In the rows, 128 means zero.
Known rows:
[122 161 171 157 181 120 147 158 120 105 105 121  65 142 148 161 120  79
 130 184 125 156 130 175 148 111  80 133 157 156 191 165 153]: gribar
[128 165 168 130 140  97 165 139 112 130  99 108  98 138 142 125 116  51
 152 187 148 163 145 150 134 137  83 111 111 195 130 134 151]: nodil
[144 149 127 132 169 125 160  95 127 122 141  91 119 105 170 140 156  63
 132 190 122 142 132  95 171 138 108 108 126 188 209 193 176]: klustar
[138 148 122 131 147 132 147 108 141 146 157 115 108 109 156 169 135  74
 120 146 142 157 149 137 155 127 104  95 148 184 218 221 180]: megos
[148 145 161 119 135 144 137  83 125 187 133  74 102  94 131 146 159 145
 126 162 116 162 158 137 107 121 132  93 170 224 193 218 163]: trolado
[148 152 137 122 168 130 147  98 124 127 132  87 129  97 144 147 170  74
 135 170 121 137 137 112 154 140 118 101 132 183 192 179 160]: meka
[137 141 128 138 161 124 153  99 149 152 154 100  90 118 161 139 139  69
 130 170 126 164 148 115 153 125 101 109 145 202 209 200 185]: klastom
[157 170 155 105 136 112 125 100 104 139 152 126 155 104 132 175 150  80
 143 134 169 140 150 150 148 136 141  85 137 174 184 211 166]: karim
[126 173 143 130 125 127 163 161 113 139 110 124  91 128 121 174 106  59
 134 146 162 176 155 178 137 108  90 104 145 170 158 172 153]: keti
[146 149 130 103 160 118 139  92 133 163 131  93 137 108 129 133 149  64
 145 159 123 156 155 122 133 138 127 101 132 210 161 175 160]: gruklogen
[153 150 117 139 157 129 142 131 126 146 131 110 124 120 134 148 145  76
 151 129 127 170 169 138 131 137 124 106 137 174 171 168 157]: legrak
[141 149 140 109 171 130 128  94 127 167 129  96 126  99 127 134 151  71
 138 158 117 147 156 125 133 144 121 102 136 205 163 179 157]: zepiza
[132 161 156 125 149 111 147 148 118 140 107 109  78 131 109 149 129  52
 143 168 129 161 151 162 130 124  93 102 144 180 130 132 134]: muflesku
[143 144 138 115 170 132 128  92 136 166 138  98 109 101 135 143 150  73
 131 152 115 148 151 127 136 146 108  99 144 200 181 182 156]: lobor
[138 171 170 138 136 107 156 155 112 125 122 113 100 143 104 155 143  72
 153 138 151 146 145 164 133 118  97  98 129 173 129 130 124]: bebro
[135 167 163 123 144  99 160 143 115 128 103 102  93 137 120 136 125  45
 145 198 138 170 150 149 140 110 101 106 128 190 136 128 142]: bafer
[133 144 126 128 145 136 164 113 158 130 148 101 128 104 164 162 138  75
 107 165 145 147 153 141 161 122 106  92 132 188 220 203 182]: bupam
[142 146 150  97 164 121 138  69 137 169 134  76 145 102 128 134 159  80
 126 175 119 141 132 109 140 133 130 104 136 223 177 191 162]: masim
[129 157 174 139 153 106 160 136 120 116 121 117  66 129 144 139 133  47
 146 192 143 144 144 144 154 137  69  96 125 183 153 134 155]: morun

Facts:
bafer (Ψ a) (φ 912) (Ω patek) (ρ zoplal, rebul)
bagril (Ψ b) (φ 347) (Ω tuflebrer) (ρ getran) (ζ ludrel)
bagus (Ψ a) (φ 160) (Ω zogron) (ζ dupom, stema)
bebin (Ψ a) (φ 257) (ρ fubrami)
bebro (Ψ b) (φ 912) (Ω bulun) (ρ drivum, nakom, flatrar) (ζ stanek)
bogrem (Ψ a) (φ 912) (ρ figustu, drapal, meka)
botrugal (Ψ b) (φ 160) (Ω zepiza)
bredor (Ψ a) (φ 912) (ρ levaskin, mefek, vages)
breki (Ψ b) (φ 912) (Ω tibur) (ρ liklavan, fubrami) (ζ drapal)
bresum (Ψ a) (φ 347) (Ω zedrok) (ζ bebro, letragem, zaklimok, skufin)
bridrine (Ψ a) (φ 347) (ζ zaklimok, skobrar, puskun)
bridruk (Ψ b) (φ 347) (ζ masim, riduk, ludrel)
broflo (Ψ b) (φ 912) (ζ letragem)
brografon (Ψ a) (φ 257) (Ω motro) (ζ drapal, karim)
brostak (Ψ b) (φ 912) (Ω klustar) (ζ klogil, kasik)
budok (Ψ b) (φ 912)
bulun (Ψ a) (φ 347) (Ω morun)
bupam (Ψ a) (φ 347) (Ω stori) (ζ dupom, nestu, drapal)
damel (Ψ b) (φ 160) (ρ seve, moni) (ζ flutak, dupom, skobrar)
didral (Ψ b) (φ 912) (Ω pupo) (ζ nestu)
domem (Ψ b) (φ 912)
drade (Ψ a) (φ 347) (ζ keti)
dradu (Ψ b) (φ 347) (ρ flutak, gribar, fifil, truplus, bridrine)
draflotra (Ψ b) (φ 160) (ζ skiros)
drapal (Ψ a) (φ 347) (Ω tagronuk)
dreseta (Ψ a) (φ 347) (Ω stema) (ζ flutak, logeri, kasik)
drivum (Ψ a) (φ 912)
droflol (Ψ b) (φ 347) (Ω skograr) (ρ pligretror, zoplal, bagus) (ζ dupom)
drose (Ψ a) (φ 912) (Ω brostak) (ρ kezir, rigrel, fena)
dupom (Ψ b) (φ 912)
dustovom (Ψ a) (φ 160) (ζ dupom)
fasas (Ψ b) (φ 257) (Ω lufam) (ζ kanes, levaskin)
fena (Ψ a) (φ 347) (Ω figustu) (ζ nestu, plizem)
feskal (Ψ a) (φ 257) (ρ dupom) (ζ munel, plotran)
fifil (Ψ a) (φ 257) (Ω flaga)
figustu (Ψ a) (φ 160)
flafu (Ψ a) (φ 257) (ρ drapal, tredro)
flaga (Ψ b) (φ 347) (Ω moni) (ρ nulus)
flatrar (Ψ b) (φ 347) (ζ bresum, moni)
fledre (Ψ b) (φ 347) (Ω bresum) (ζ pletus, levaskin, skiros)
flofla (Ψ a) (φ 347) (Ω zaklimok) (ζ bebro, karim)
fludri (Ψ a) (φ 347) (Ω gribar)
flutak (Ψ a) (φ 347)
fluvizi (Ψ a) (φ 160) (ζ fustel)
fubrami (Ψ a) (φ 347) (Ω droflol) (ζ sodrir, levaskin)
fustel (Ψ b) (φ 347) (Ω pestan) (ζ karim)
futrel (Ψ a) (φ 347)
gabu (Ψ a) (φ 347) (Ω rekle) (ρ plagru)
gele (Ψ a) (φ 347) (Ω kobar)
getran (Ψ b) (φ 347) (Ω nukegrur)
gove (Ψ a) (φ 347) (ρ tilefen, didral) (ζ munel, skobrar, lufam)
grasur (Ψ a) (φ 347) (Ω nusagur) (ζ gribar)
greler (Ψ a) (φ 160) (ρ munel, skiros, truplus) (ζ kasik, stoski)
gribar (Ψ a) (φ 912) (Ω vages) (ζ damel)
grugom (Ψ a) (φ 160) (ρ zubon, patek) (ζ klodos)
gruklogen (Ψ a) (φ 347) (Ω voflim) (ρ pligretror, konor)
guka (Ψ a) (φ 912)
guvir (Ψ a) (φ 347)
kanes (Ψ a) (φ 912) (ζ dupom, plizem, levaskin)
karim (Ψ b) (φ 347) (Ω peflam) (ρ moni) (ζ dupom)
kasik (Ψ a) (φ 257) (ρ skilibal)
keti (Ψ a) (φ 912) (Ω drapal) (ρ patek, vubrin) (ζ dupom, bupam)
kezir (Ψ b) (φ 347) (ζ dupom, nestu)
klastom (Ψ a) (φ 347)
kliba (Ψ a) (φ 347) (Ω muflesku) (ρ tridi)
klodos (Ψ b) (φ 160) (ζ dupom, karim)
klogil (Ψ a) (φ 347) (Ω tradu) (ρ brografon) (ζ logeri)
klotrek (Ψ b) (φ 912) (Ω fledre) (ζ karim)
klugrim (Ψ a) (φ 347) (Ω breki) (ζ dupom)
klustar (Ψ a) (φ 347) (Ω flofla) (ζ greler)
kobar (Ψ a) (φ 347) (ζ motro, stema)
konor (Ψ a) (φ 160) (ζ zaklimok)
kotrin (Ψ a) (φ 347) (Ω nimo) (ζ legrak, masim, kasik)
lagrel (Ψ a) (φ 160) (Ω zeful) (ζ munel)
legrak (Ψ a) (φ 257) (Ω futrel) (ρ plotran) (ζ grugom)
letragem (Ψ a) (φ 912) (ρ fluvizi, klustar, levaskin) (ζ munel)
levaskin (Ψ b) (φ 257) (ζ dupom, kasik)
liklavan (Ψ a) (φ 347) (Ω stipe)
lobor (Ψ a) (φ 347)
logeri (Ψ a) (φ 257) (Ω dreseta) (ζ karim)
lorek (Ψ a) (φ 160) (Ω fludri) (ρ mibri) (ζ fena)
ludrel (Ψ a) (φ 912) (ρ drade, fubrami) (ζ dupom)
lufam (Ψ b) (φ 912) (Ω remar) (ρ munel, vubrin) (ζ remar)
luflos (Ψ a) (φ 347) (ζ nestu)
masim (Ψ a) (φ 160) (ρ mibri)
medupom (Ψ a) (φ 257) (ρ didral) (ζ simi, munel, letragem, karim)
mefek (Ψ a) (φ 347) (Ω vope) (ζ tuflebrer)
megos (Ψ a) (φ 347) (Ω guvir) (ζ teplugen, dupom, dustovom)
meka (Ψ a) (φ 347) (ζ luflos, flofla, sozem, seve, logeri, skedrim)
meple (Ψ a) (φ 912) (Ω keti) (ρ rotol, klustar, zoplal)
mestibun (Ψ b) (φ 347)
mibri (Ψ a) (φ 347) (ζ luflos, bebro)
moklo (Ψ a) (φ 347) (ζ bredor, pletus, karim)
moni (Ψ a) (φ 347) (Ω kotrin) (ζ dupom, vope, kanes, kasik)
morun (Ψ b) (φ 912) (Ω gabu)
motro (Ψ a) (φ 160) (Ω plizem) (ρ riflum) (ζ flutak, vope)
muflesku (Ψ a) (φ 912) (Ω lobor) (ρ zugon, futrel)
munel (Ψ a) (φ 347) (ζ dupom)
musti (Ψ a) (φ 347) (Ω nodil) (ζ stori, flatrar, fustel)
nakom (Ψ a) (φ 160) (ζ gribar)
nalen (Ψ a) (φ 160) (ρ botrugal) (ζ munel)
nepadam (Ψ b) (φ 912) (ρ skufin, nulus)
nestu (Ψ a) (φ 257) (ζ dupom, kasik)
nida (Ψ a) (φ 347) (ζ dupom, travo, kanes)
nimo (Ψ a) (φ 160) (Ω zoplal) (ρ drivum)
nodil (Ψ b) (φ 912) (Ω sodris) (ρ tridi, klustar)
nogrur (Ψ b) (φ 912) (Ω mibri) (ζ klugrim)
nukegrur (Ψ b) (φ 257) (Ω zugon)
nulus (Ψ a) (φ 160) (Ω getran) (ζ nestu)
nusagur (Ψ b) (φ 347) (Ω bagus) (ρ plotran, truplus)
nutrekle (Ψ a) (φ 347) (Ω plotran)
padus (Ψ b) (φ 160) (Ω bogrem) (ζ bebro, remar, bupam)
patek (Ψ a) (φ 347) (Ω stimil) (ζ dupom)
peflam (Ψ b) (φ 347) (Ω meple)
pestan (Ψ a) (φ 912) (Ω nogrur)
plagru (Ψ b) (φ 912) (ζ dupom)
pletus (Ψ a) (φ 257) (ζ logeri, klugrim, skiros, kasik)
pligretror (Ψ a) (φ 257) (Ω trolado)
plino (Ψ a) (φ 347) (Ω stanek) (ρ drade, domem)
pliplil (Ψ a) (φ 347) (ρ drapal)
plizem (Ψ b) (φ 912) (Ω pligretror) (ζ dupom, nestu, kasik)
plotran (Ψ a) (φ 347) (ζ fustel)
pupo (Ψ b) (φ 160) (Ω rigrel) (ρ peflam, skilibal, drapal)
puskun (Ψ b) (φ 347) (ζ dupom)
rebul (Ψ a) (φ 257) (Ω botrugal)
reken (Ψ a) (φ 912) (Ω plagru) (ζ drapal, klodos)
rekle (Ψ b) (φ 912) (Ω fubrami) (ζ fustel)
remar (Ψ a) (φ 912) (ζ masim, vubrin)
riduk (Ψ b) (φ 257)
riflum (Ψ b) (φ 257) (ζ broflo, bupam)
rigrel (Ψ a) (φ 912) (Ω lagrel)
ronam (Ψ a) (φ 160) (Ω budok) (ζ dustovom)
rotol (Ψ a) (φ 257) (ζ fustel, stanek)
seve (Ψ a) (φ 912) (ζ kasik)
simi (Ψ a) (φ 912) (Ω skobrar) (ζ nestu)
skedrim (Ψ a) (φ 347) (ρ dupom, stizus) (ζ guka, damel, bulun)
skilibal (Ψ b) (φ 912)
skiros (Ψ a) (φ 912)
skizil (Ψ a) (φ 347)
skobrar (Ψ a) (φ 347) (Ω gruklogen) (ρ viskur, stoski) (ζ dupom, nestu, levaskin)
skograr (Ψ a) (φ 912)
skufin (Ψ b) (φ 257) (ζ logeri)
sodrir (Ψ b) (φ 347) (ρ skizil, klastom, bupam) (ζ logeri, mefek)
sodris (Ψ b) (φ 912) (Ω reken) (ρ vokles, rigrel, vubrin, fena, puskun)
sozem (Ψ a) (φ 347) (ρ zeful, pletus, plagru) (ζ letragem)
stanek (Ψ a) (φ 160) (Ω vazis)
stebon (Ψ b) (φ 160) (ρ padus) (ζ mestibun, munel)
stefil (Ψ a) (φ 257) (ζ logeri, levaskin)
stema (Ψ a) (φ 912) (Ω lorek) (ρ brografon)
stemon (Ψ a) (φ 347) (Ω ronam)
stimil (Ψ b) (φ 347) (Ω nutrekle) (ρ simi, ronam) (ζ dupom)
stipe (Ψ a) (φ 257)
stizus (Ψ b) (φ 912) (ζ dreseta, puskun, mefek)
stori (Ψ a) (φ 160) (Ω megos) (ζ drapal, levaskin, stoski)
stoski (Ψ a) (φ 347) (ζ karim)
studem (Ψ b) (φ 912) (ρ mibri, drapal, vages)
stutroklu (Ψ a) (φ 160) (ζ letragem, moni)
sustu (Ψ a) (φ 912) (Ω fustel) (ρ klastom, reken, vokles, klugrim, botrugal)
tagronuk (Ψ a) (φ 160) (ρ reken, megos) (ζ bridruk)
teplugen (Ψ a) (φ 257) (ρ fifil) (ζ ludrel)
tibur (Ψ a) (φ 347) (Ω stizus)
tilefen (Ψ b) (φ 257) (Ω plino)
toso (Ψ a) (φ 912) (ρ viskur, bagus) (ζ fasas, bebin)
tradu (Ψ b) (φ 912) (Ω grugom)
travo (Ψ b) (φ 347) (Ω simi) (ρ skizil, klustar) (ζ teplugen)
tredro (Ψ b) (φ 257)
tregru (Ψ a) (φ 160) (Ω fluvizi) (ζ brostak)
tridi (Ψ b) (φ 912)
tritrel (Ψ a) (φ 347) (Ω stutroklu) (ρ simi, draflotra)
trolado (Ψ a) (φ 160) (Ω guka) (ρ skiros)
troskidol (Ψ b) (φ 912) (Ω logeri)
truplus (Ψ a) (φ 257) (ζ dupom, tregru, mefek)
trutrem (Ψ a) (φ 347)
tuflebrer (Ψ a) (φ 160) (Ω grasur) (ζ nestu)
vages (Ψ a) (φ 912) (Ω fifil) (ζ dupom, studem, bulun)
vazis (Ψ a) (φ 160) (Ω travo) (ρ plagru) (ζ nestu)
vepluk (Ψ a) (φ 347) (ρ gribar, bupam) (ζ nogrur, kotrin, sodrir)
viskur (Ψ b) (φ 160)
voflim (Ψ b) (φ 257) (Ω padus) (ρ dreseta)
vokles (Ψ a) (φ 257)
vope (Ψ a) (φ 160) (ζ logeri, karim, kanes)
vova (Ψ a) (φ 160) (ρ zeful, stoski)
vubrin (Ψ a) (φ 912) (ζ dupom, karim)
vuklan (Ψ a) (φ 347) (ζ stefil, figustu, sustu)
vuklem (Ψ b) (φ 257) (ρ domem) (ζ nida)
zaklimok (Ψ a) (φ 347) (Ω legrak) (ρ dreseta) (ζ dreseta, letragem, kasik)
zasker (Ψ a) (φ 912) (Ω riduk)
zaskodru (Ψ b) (φ 347) (ρ dreseta, nulus) (ζ fustel)
zedrok (Ψ b) (φ 912) (Ω musti)
zeful (Ψ b) (φ 160) (Ω klugrim)
zeka (Ψ a) (φ 160) (ρ fena)
zepiza (Ψ a) (φ 347) (ρ viskur)
zogron (Ψ b) (φ 257) (Ω tregru) (ρ fasas, morun, rotol)
zoplal (Ψ b) (φ 347) (Ω brografon)
zubon (Ψ a) (φ 347) (Ω didral) (ζ nestu, dustovom)
zubor (Ψ b) (φ 347) (ρ stori, trutrem, megos, rigrel, zasker)
zugon (Ψ b) (φ 347) (Ω stefil)

Rows:
No name comes twice in this set of rows, the named rows included.
[136 152 177 143 158 121 138 137 124 126 132 121  49 125 128 155 141  54
 138 170 137 129 146 159 146 143  69  86 142 167 155 131 138] : domem
[126 164 147 113 157 112 155 137  96 139  88 100  96 116 119 136 118  38
 150 181 125 165 149 141 130 148  86 112 121 195 120 125 132] : bogrem
[144 165 154  96 134 110 139 107 111 144 124 111 178  99 149 155 137  75
 137 153 162 149 154 146 143 151 123  99 112 200 167 201 172] : droflol
[138 157 126  98 144 140 146 110 138 146 128  95 166  87 129 162 147  70
 118 137 136 140 155 151 141 146 118  86 122 193 176 184 156] : skobrar
[146 150 123 138 172 144 139 106 123 145 153 100 100 102 140 154 156  82
 139 135 122 143 141 111 153 143 105 104 155 176 202 202 159] : plotran
[143 149 160  94 149 107 138  74 136 170 137  82 159 108 132 127 158  84
 136 153 140 136 130 117 136 139 127 102 129 229 162 185 160] : pupo
[141 147 168 114 204 122 112  94 153 150 122 113 127 121 136 147 145  92
 128 171 102 141 145 151 135 124 123 129 154 187 192 188 158] : fludri
[160 149 160 149 161 136 141 110 109 127 117 100  83  93 176 142 155  99
 143 217 104 159 199 129 128 146 120  83 134 187 193 168 170] : pligretror
[135 159 175 148 145 138 146 141  90 136  93  99  45 108 135 157 129  99
 141 202 120 161 172 162 116 134  85  89 155 182 148 147 137] : guka
[139 140 122 132 148 138 158 114 170 140 160  98 124 116 136 161 157  76
 115 142 125 141 151 145 153 120 107  85 138 188 207 181 163] : zubon
[132 138 117 148 153 148 168 122 178 140 163  95 109 118 155 152 149  87
 105 147 131 149 146 145 152 121  91  96 142 186 229 190 174] : fena

Now the same things, written a new way:
Known rows:
[109 116 105 119 111 155 156 143 189 108 101 148  89 113]: flatrar
[170 139  68 101  81 152 176 154 165 119 114 139 104 167]: karim
[103 145 108 113 136 209  77 123 183 120  94 157 127 183]: dreseta
[100 151 153 104 162  87 104 122 179 126  90 116 143  96]: rotol
[125 134  90 109  83 154 166 130 191  94 110 140 113 139]: fustel
[162 135 117 149 169 107 151  81 111 149 184  94 156 118]: grugom
[123 163 162 158 153  87 127 145 112 113 138 121 115 141]: remar
[116 113 140 127 131 183 161 115 143 131  91 166 110 121]: kobar
[131 158 137 135 164 113 132 112 124 141 142 107  97  84]: medupom
[131  57 151 121 139 215 111 128 144 113 107 133  92 119]: megos
[112 182 129 155 114  97 140 169  73 122 211 146 101 129]: studem
[125 106 130  98  83 159 161 122 132 127  89 160 137 132]: nutrekle
[ 85  98 109  88  67 169 123 150 142 121 137 174 132 108]: peflam
[131 143 132 135 113  78 116 194 140  94 167  97 157 236]: dupom
[109  88 151 107  99 166 148 118 148 119  94 177 156 133]: futrel
[159 117 124 124 139 117 121  69  89 140 170  74 164 101]: zeka
[160 123  94 119 150  76  91  89  87 141 147 149 164  99]: nimo
[118  84 129  92  98 168 135 116 140 106  69 146 146 140]: skizil
[110 141 151 150  85  84 103 164  91 124 124 114 144 126]: zedrok

Rows:
No name comes twice in this set of rows, the named rows included.
[120 192 142 141 130  91 146 145  87 111 167 144 103 133] : bredor
[124 145  73 136  90 154 178 126 163 114 108 155  94  92] : zaskodru
[155 120 128 108 176 121 106  83 148 114 169  70 139  96] : stori
[173 170 133 146 113 107 144 111  42 102 150  81  93 138] : sustu
[158 155 112  95 146 110 140 131  98 156 208 130 172 148] : masim
[139 198  85 125 149 129  95 109 121 123 148 114 159 185] : logeri
[135 134  98 152 161  88 129  99 132 167 157 102 125  73] : stebon
[123 155 133 107 121 108 135 125  75 151 187 151 139  84] : flafu
[126 111 127  99  95  81  97 157 117 144 124  91 147 105] : tilefen
[126 104 155 132 187 125  85 123 142 139 125  98 123 131] : truplus
[146  68 107 133 116 204 135 133 157  94 134 106 106 159] : puskun
[110 102 113 150 175 102 124 124 177 164 159  95 156  85] : padus
[161 137  92 154 157 106 138 126 118 187 166 107 143 122] : damel
[129 114 123 160 136 103 133 139 117 131 152 120 164 139] : riduk
[149 167 156 140 104 101 126 105  40  99 137  69 104 101] : drose

